Below are the code and all the weights of a small trained network. Each question names an input and a class and asks about switching units off, where a switched-off unit gives its printed mean instead of its output.

import numpy as np


def w(rows, s, z=0):
    codes = np.array(rows[::2]) - 128.0
    scale = np.full(codes.shape[1], s)
    scale[-1] = z or s
    return codes * scale


def f(y):
    return y / 2 * (1 + np.tanh(0.7978845608 * (y + 0.044715 * y**3)))


def log_softmax(a):
    a = a - a.max(-1, keepdims=True)
    return a - np.log(np.exp(a).sum(-1, keepdims=True))


def net(x, mask):
    res = np.array(x, float).reshape(1, 7) / 4 @ E
    y = f(res @ A[0][:, :-1].T + A[0][:, -1])
    res = res + np.where(mask, y, B[0][:, -1]) @ B[0][:, :-1]
    return log_softmax(res[-1] @ U[:, :-1].T + U[:, -1])


A, B = {}, {}
E = w([
[160,97,97,27,97,245],'x0',
[126,126,128,128,128,127],'x1',
[187,95,218,84,237,125],'x2',
[248,81,74,190,106,99],'x3',
[125,126,122,123,133,124],'x4',
[125,126,118,127,139,129],'x5',
[124,125,120,128,136,128],'x6',
],0.014)
A[0] = w([
[151,110,112,45,85,203,46],'neuron 0',
[89,142,70,134,46,135,138],'neuron 1',
[93,129,65,125,72,136,120],'neuron 2',
[78,184,145,101,143,149,122],'neuron 3',
[73,140,156,82,115,145,108],'neuron 4',
[99,167,154,152,128,60,5],'neuron 5',
[145,127,117,106,127,185,55],'neuron 6',
[128,126,124,121,129,121,128],'neuron 7',
[249,100,67,132,94,115,46],'neuron 8',
[179,73,200,69,195,138,114],'neuron 9',
[137,119,106,107,119,170,90],'neuron 10',
[73,132,147,93,130,144,52],'neuron 11',
[111,121,124,159,113,159,1],'neuron 12',
],0.015,0.0041)
B[0] = w([
[75,125,103,173,124,11,250],'neuron 0',
[173,188,177,26,169,158,234],'neuron 1',
[167,184,172,108,173,145,213],'neuron 2',
[140,72,104,172,95,181,199],'neuron 3',
[129,62,126,157,81,175,200],'neuron 4',
[93,107,80,126,108,53,192],'neuron 5',
[111,149,132,164,129,69,180],'neuron 6',
[97,134,127,122,123,133,128],'neuron 7',
[103,55,134,175,112,203,236],'neuron 8',
[207,199,159,69,173,148,247],'neuron 9',
[103,126,70,120,128,64,177],'neuron 10',
[101,103,107,162,99,193,183],'neuron 11',
[149,113,122,82,139,123,136],'neuron 12',
],0.012,0.018)
U = w([
[177,226,161,73,172,173,172],'0',
[136,50,131,184,118,232,12],'1',
[122,148,117,164,139,4,210],'2',
],0.013,0.0011)

Each question gives the input, the list of numbers given to net, and the class t.
The units are the neurons (one row each of A and B). Each row of codes is followed by its name. A weight is (code - 128) times the scale printed after its matrix; where a second scale follows, it is the last column's (A, B and U).
mask holds one flag per neuron, in row order. A switched-off neuron (its flag False) gives its mean, the last column of its row in B, instead of its output. The means were averaged over made-up inputs and are rounded, as every weight is.
A unit's drop is (log p(t) with every unit on - log p(t) with that unit switched off) / (log p(t) with every unit on - log p(t) with every unit switched off).
The circuit of an input: a set's keep is (log p(t) with only the set's units on - log p(t) with every unit switched off) / (log p(t) with every unit on - log p(t) with every unit switched off). Starting from the 12 units with the biggest drops (on a tie, the unit counted first), units are removed one at a time, each time the one whose removal leaves the highest keep (on an exact tie, the one counted first), for as long as the keep stays at least 0.8.
circuit, biggest first: the units of the circuit, biggest drop first
unit that matters most: the unit with the biggest drop
k most important neurons: the k neurons with the biggest drops, biggest first
drop when u is switched off: that unit's drop, to one decimal
input [8,8,-6,-4,-6,6,4], class 2: 3 most important neurons	(neuron 0; neuron 9; neuron 10)
input [8,7,-8,6,8,2,1], class 0: 3 most important neurons	(neuron 1; neuron 2; neuron 5)
input [-6,-8,8,1,7,3,-2], class 0: unit that matters most	neuron 9
input [7,4,5,-3,1,0,-8], class 2: 2 most important neurons	(neuron 0; neuron 1)
input [-8,-1,8,-4,-7,2,7], class 0: 2 most important neurons	(neuron 9; neuron 0)
input [3,-2,-2,-2,-6,-5,-3], class 2: circuit, biggest first	(neuron 9; neuron 8)
input [1,4,-5,-7,7,4,8], class 1: 2 most important neurons	(neuron 3; neuron 4)
input [6,5,5,-2,2,0,4], class 2: 4 most important neurons	(neuron 0; neuron 1; neuron 6; neuron 2)
input [4,2,-3,1,7,3,-7], class 2: 2 most important neurons	(neuron 0; neuron 9)
input [-8,1,8,7,6,3,-3], class 0: 2 most important neurons	(neuron 9; neuron 0)
input [-7,7,-4,7,-6,2,0], class 1: 2 most important neurons	(neuron 8; neuron 0)
input [7,-1,-8,8,7,4,-6], class 0: 2 most important neurons	(neuron 1; neuron 2)
input [8,5,-7,7,-8,-5,5], class 2: drop when neuron 6 is switched off	0.4
input [-7,4,-8,-8,1,-4,8], class 0: drop when neuron 0 is switched off	0.3
input [1,-8,-8,4,4,7,6], class 0: unit that matters most	neuron 1
input [-1,-5,1,6,6,6,2], class 1: drop when neuron 5 is switched off	0.0
